Below is a small trained network, with its code and all its weights. Each question gives an input and a class and asks what happens when units are switched off, that is, made to give their printed mean instead of their output.

import numpy as np


def w(rows, s, z=0):
    codes = np.array(rows[::2]) - 128.0
    scale = np.full(codes.shape[1], s)
    scale[-1] = z or s
    return codes * scale


def norm(h):
    return h / np.sqrt((h * h).mean(-1, keepdims=True) + 1e-5)


def f(y):
    return np.maximum(y, 0)


def log_softmax(a):
    a = a - a.max(-1, keepdims=True)
    return a - np.log(np.exp(a).sum(-1, keepdims=True))


def net(x, mask):
    res = np.array(x, float).reshape(1, 8) / 4 @ E
    u = 0
    for l in range(2):
        y = f(norm(res) @ A[l][:, :-1].T + A[l][:, -1])
        res = res + np.where(mask[u : u + 12], y, B[l][:, -1]) @ B[l][:, :-1]
        u += 12
    return log_softmax(norm(res)[-1] @ U[:, :-1].T + U[:, -1])


A, B = {}, {}
E = w([
[129,125,133,129,127,126,129],'x0',
[254,137,57,183,142,38,97],'x1',
[150,111,126,194,11,231,34],'x2',
[128,125,129,129,125,126,128],'x3',
[129,134,126,130,134,133,127],'x4',
[86,227,144,58,105,75,18],'x5',
[122,156,132,148,164,150,124],'x6',
[129,113,130,121,114,116,129],'x7',
],0.0075)
A[0] = w([
[169,130,31,129,98,94,116,103],'L0N1',
[102,97,202,122,100,185,109,102],'L0N2',
[109,129,165,107,88,96,151,103],'L0N3',
[80,70,187,107,103,156,147,46],'L0N4',
[176,71,138,178,110,178,158,73],'L0N5',
[84,106,190,89,153,112,49,81],'L0N6',
[154,146,120,116,158,94,161,74],'L0N7',
[142,88,116,182,125,154,254,80],'L0N8',
[90,101,151,48,118,211,127,3],'L0N9',
[161,141,99,129,95,178,78,137],'L0N10',
[103,188,118,77,118,61,92,150],'L0N11',
[119,155,177,120,106,79,9,108],'L0N12',
],0.0079,0.0044)
B[0] = w([
[140,219,212,196,212,125,97,197],'L0N1',
[130,195,107,185,116,112,191,193],'L0N2',
[149,240,100,128,141,141,137,155],'L0N3',
[131,187,128,120,124,202,232,173],'L0N4',
[156,86,36,52,162,182,47,192],'L0N5',
[177,221,98,45,151,170,134,190],'L0N6',
[120,148,202,147,85,17,127,175],'L0N7',
[103,51,107,1,208,186,3,219],'L0N8',
[91,192,116,156,51,67,195,175],'L0N9',
[26,81,171,175,120,32,119,196],'L0N10',
[155,8,53,52,188,230,157,255],'L0N11',
[210,128,12,79,146,227,92,236],'L0N12',
],0.0047,0.0057)
A[1] = w([
[201,129,110,191,148,37,70,67],'L1N1',
[127,141,152,213,38,148,74,1],'L1N2',
[196,135,107,185,143,100,71,32],'L1N3',
[50,138,214,132,117,159,176,54],'L1N4',
[9,164,168,101,105,175,148,56],'L1N5',
[125,192,147,125,148,88,77,114],'L1N6',
[148,50,121,188,152,127,174,231],'L1N7',
[113,114,99,183,56,176,87,140],'L1N8',
[126,172,145,94,112,79,60,160],'L1N9',
[119,160,148,75,171,53,207,63],'L1N10',
[147,179,147,122,178,175,134,222],'L1N11',
[100,179,109,114,86,114,48,130],'L1N12',
],0.011,0.0024)
B[1] = w([
[86,188,144,100,26,170,254,251],'L1N1',
[91,124,211,145,179,4,101,194],'L1N2',
[96,170,111,162,62,116,219,225],'L1N3',
[159,194,105,119,61,100,135,189],'L1N4',
[221,150,79,176,74,95,203,235],'L1N5',
[179,107,116,104,88,147,88,182],'L1N6',
[179,175,83,35,115,204,2,211],'L1N7',
[77,105,184,124,246,34,115,225],'L1N8',
[179,52,101,112,143,231,108,196],'L1N9',
[53,83,211,247,157,106,45,254],'L1N10',
[138,94,120,149,62,112,116,226],'L1N11',
[127,80,121,120,196,172,155,206],'L1N12',
],0.0088,0.0067)
U = w([
[148,193,86,176,37,141,255,208],'0',
[176,97,46,71,185,235,74,148],'1',
[63,105,199,207,201,42,101,1],'2',
],0.014,0.0009)

Each question gives the input, the list of numbers given to net, and the class t.
The units are the neurons (one row each of A and B). Each row of codes is followed by its name. A weight is (code - 128) times the scale printed after its matrix; where a second scale follows, it is the last column's (A, B and U).
mask holds one flag per neuron, layer by layer. A switched-off neuron (its flag False) gives its mean, the last column of its row in B, instead of its output. The means were averaged over made-up inputs and are rounded, as every weight is.
A unit's drop is (log p(t) with every unit on - log p(t) with that unit switched off) / (log p(t) with every unit on - log p(t) with every unit switched off).
The circuit of an input: a set's keep is (log p(t) with only the set's units on - log p(t) with every unit switched off) / (log p(t) with every unit on - log p(t) with every unit switched off). Starting from the 12 units with the biggest drops (on a tie, the unit counted first), units are removed one at a time, each time the one whose removal leaves the highest keep (on an exact tie, the one counted first), for as long as the keep stays at least 0.8.
units of the circuit, in order: the units of the circuit, biggest drop first
unit that matters most: the unit with the biggest drop
k most important neurons: the k neurons with the biggest drops, biggest first
top k neurons in layer l: the k neurons of layer l with the biggest drops, biggest first
drop of u: that unit's drop, to one decimal
input [-2,-5,7,-4,1,0,-1,7], class 2: units of the circuit, in order -> L1N8
input [2,6,-4,-2,4,6,0,4], class 0: top 4 neurons in layer 1 -> L1N1, L1N3, L1N7, L1N8
input [-4,8,-8,2,-7,4,-4,-5], class 0: 3 most important neurons -> L1N1, L1N8, L1N2
input [6,1,5,-5,-2,4,6,-8], class 2: top 2 neurons in layer 0 -> L0N10, L0N8
input [6,7,4,1,-2,6,2,-2], class 0: 2 most important neurons -> L1N1, L1N3
input [8,6,8,0,-4,-7,-5,-6], class 2: top 2 neurons in layer 0 -> L0N11, L0N12
input [0,-3,5,-5,-7,-2,7,-1], class 2: top 2 neurons in layer 1 -> L1N8, L1N2
input [-7,-4,-5,-7,6,-4,-8,5], class 2: top 2 neurons in layer 1 -> L1N10, L1N1
input [-7,-5,4,-1,8,5,6,6], class 0: 4 most important neurons -> L1N5, L0N8, L0N2, L1N7
input [-5,-5,-5,-6,-7,6,0,8], class 1: top 3 neurons in layer 1 -> L1N1, L1N3, L1N8
input [8,8,7,8,1,8,4,-3], class 0: top 3 neurons in layer 1 -> L1N3, L1N1, L1N7
input [8,5,-5,1,-2,6,4,7], class 1: 2 most important neurons -> L1N9, L0N11
input [6,-8,-8,-2,0,8,2,7], class 0: 2 most important neurons -> L1N5, L1N8
input [8,2,8,2,0,6,4,-8], class 2: unit that matters most -> L1N2
input [-3,0,4,-7,8,-4,-8,5], class 1: top 2 neurons in layer 1 -> L1N10, L1N7
input [-1,-2,2,7,-8,2,6,-3], class 0: top 2 neurons in layer 1 -> L1N5, L1N10
input [8,2,-1,-5,2,3,-2,-2], class 1: 2 most important neurons -> L0N11, L1N1
input [-6,8,-2,0,7,5,6,4], class 0: drop of L1N1 -> 0.3
input [-1,6,8,-4,3,-3,1,-7], class 2: drop of L1N2 -> 1.0
input [-2,-8,6,1,-3,0,5,-7], class 0: units of the circuit, in order -> L1N5
input [-4,0,-7,-8,-3,-3,-4,-3], class 2: drop of L1N10 -> 0.4
